Look-ups in named tables: a row name and a column name give one cell, copied from the table.

labeg.tsv
	dab	gara	big
zodeza	96	61	42
zopota	98	56	47
puleda	56	54	16
tuz	98	56	47
neduv	55	54	16
tinakov	64	17	52
dek	52	49	18
lidodan	52	49	17
sava	64	17	52

neduv, dab: 55
dek, big: 18
lidodan, dab: 52
lidodan, gara: 49
dek, dab: 52
sava, big: 52
sava, gara: 17
puleda, big: 16
zopota, dab: 98
zodeza, big: 42
Row with the largest gara: zodeza

rut
|  | kenilar | luv | mal | zab | vorafu | duput |
|---|---|---|---|---|---|---|
| gutorim | 53.599 | -28.492 | -37.151 | -10.657 | 83.522 | 43.427 |
| pupekor | 18.241 | -25.399 | -18.822 | -42.246 | -60.296 | 20.897 |
| gafamo | 33.595 | 3.798 | -3.471 | 17.345 | 72.195 | 28.115 |
| pepezel | 8.651 | 50.608 | 48.250 | 58.265 | 52.667 | 8.466 |
| rof | 1.657 | -20.635 | -16.822 | -32.730 | -48.982 | 4.268 |
| giv | 46.842 | 3.220 | 0.049 | 14.338 | 64.450 | 40.502 |
| kegi | -21.450 | 82.374 | 76.737 | 90.872 | 58.525 | -17.652 |
| pused | 7.963 | -24.703 | -19.462 | -38.983 | -56.020 | 10.565 |

pused, luv => -24.703
giv, zab => 14.338
giv, luv => 3.220
rof, vorafu => -48.982
pused, mal => -19.462
gutorim, luv => -28.492
gutorim, kenilar => 53.599
pepezel, luv => 50.608
pupekor, zab => -42.246
pupekor, mal => -18.822
pepezel, mal => 48.250
rof, mal => -16.822
pupekor, kenilar => 18.241
pupekor, duput => 20.897
gafamo, vorafu => 72.195
gafamo, mal => -3.471
Which row has the largest luv? kegi

Table dez
        vakag  bizez  fodozap  vimulut  lakuf  fesis  luteguv   bas   gav  nalumos
paku     0.12   0.27     0.26     0.16   0.15   0.12     0.13  0.22  0.19     0.13
lud      0.51   0.67     0.62     0.86   0.79   0.67     0.64  0.43  0.76     0.40
lep      0.58   0.55     0.54     0.54   0.55   0.56     0.57  0.57  0.56     0.58
fifise   0.59   0.63     0.58     0.78   0.74   0.68     0.66  0.49  0.72     0.50
mudev    0.61   0.62     0.58     0.75   0.72   0.67     0.66  0.51  0.71     0.53

bas of mudev: 0.51
luteguv of mudev: 0.66
gav of fifise: 0.72
vimulut of mudev: 0.75
lakuf of lud: 0.79
bizez of fifise: 0.63
fesis of lep: 0.56
vakag of paku: 0.12
lakuf of mudev: 0.72
vimulut of lep: 0.54
vimulut of fifise: 0.78
lakuf of paku: 0.15
vakag of lud: 0.51
luteguv of paku: 0.13

dav.csv
,kif,lupega,gonenon,sobu,tad,zife,lipu,kifim,sol,danagu
fesa,-1.3,-1.6,-2.2,-0.2,-0.2,0.3,2.9,-1.6,4.1,-1.1
dag,-1.0,0.9,-0.2,-3.0,-3.3,-4.2,-4.5,1.0,-5.5,-1.3
ren,0.0,0.1,-0.3,-2.2,-2.7,-3.9,-8.5,-0.2,-9.6,-0.5
simo,2.9,-4.9,-0.8,5.6,5.5,6.4,-5.6,-6.4,-4.8,3.3
nud,-1.0,-1.6,-2.1,0.0,0.0,0.4,2.1,-1.7,3.2,-0.9

What is the lupega of simo in dav? -4.9
What is the sobu of fesa in dav? -0.2
What is the sol of ren in dav? -9.6
What is the gonenon of dag in dav? -0.2
What is the danagu of dag in dav? -1.3
What is the kifim of fesa in dav? -1.6
What is the kifim of dag in dav? 1.0
What is the sol of nud in dav? 3.2
What is the lipu of simo in dav? -5.6
What is the lipu of ren in dav? -8.5
What is the tad of dag in dav? -3.3
What is the zife of fesa in dav? 0.3
What is the zife of ren in dav? -3.9
What is the kif of fesa in dav? -1.3

mogizop
fields: fuv, podotag, roviva, lavamin, lelon, sepona, fup, lokan, pered, deteze
dad: [-18.646, -2.862, -64.342, 22.685, -48.008, -13.655, 14.203, -22.542, 14.942, -22.603]
neb: [-30.955, 12.635, -0.824, -52.558, -25.994, -22.826, 20.853, -47.784, 22.695, 10.743]
leg: [-7.453, -14.936, -26.413, 1.105, 52.999, -13.979, -10.060, 56.676, 41.782, -18.927]
zege: [-12.752, 65.492, 21.881, -32.220, 14.767, -60.156, -98.707, -7.924, -13.875, -2.396]
lunupef: [-50.862, 23.330, 86.773, 16.034, -37.555, 46.840, 16.949, 26.357, 41.749, 4.426]
vavekid: [-33.887, -50.020, -8.776, -51.364, -46.142, -55.451, -7.717, -15.953, -9.529, 1.942]
gud: [-29.885, -27.371, -14.294, -0.550, -3.401, 39.743, -69.450, -42.313, 69.559, 29.707]
sir: [10.193, 5.293, 19.960, 33.868, 95.738, 60.788, 27.283, 7.757, -69.568, 45.643]
dudobuk: [33.534, 67.773, 38.069, 18.361, 24.238, 43.311, 34.851, 37.750, 76.786, -24.388]
lomu: [-42.626, -1.227, -0.335, -10.192, -23.439, -9.788, 63.138, 62.769, 56.160, 56.248]
dugetok: [-27.708, 8.652, 52.160, -3.175, 56.183, 42.721, 4.438, 15.109, -36.366, -42.193]

What is the lokan of sir in mogizop?
7.757
What is the podotag of lomu in mogizop?
-1.227
What is the pered of lunupef in mogizop?
41.749
What is the podotag of lunupef in mogizop?
23.330
What is the lavamin of neb in mogizop?
-52.558
What is the fuv of zege in mogizop?
-12.752
What is the lelon of dad in mogizop?
-48.008
What is the lelon of leg in mogizop?
52.999
What is the podotag of zege in mogizop?
65.492

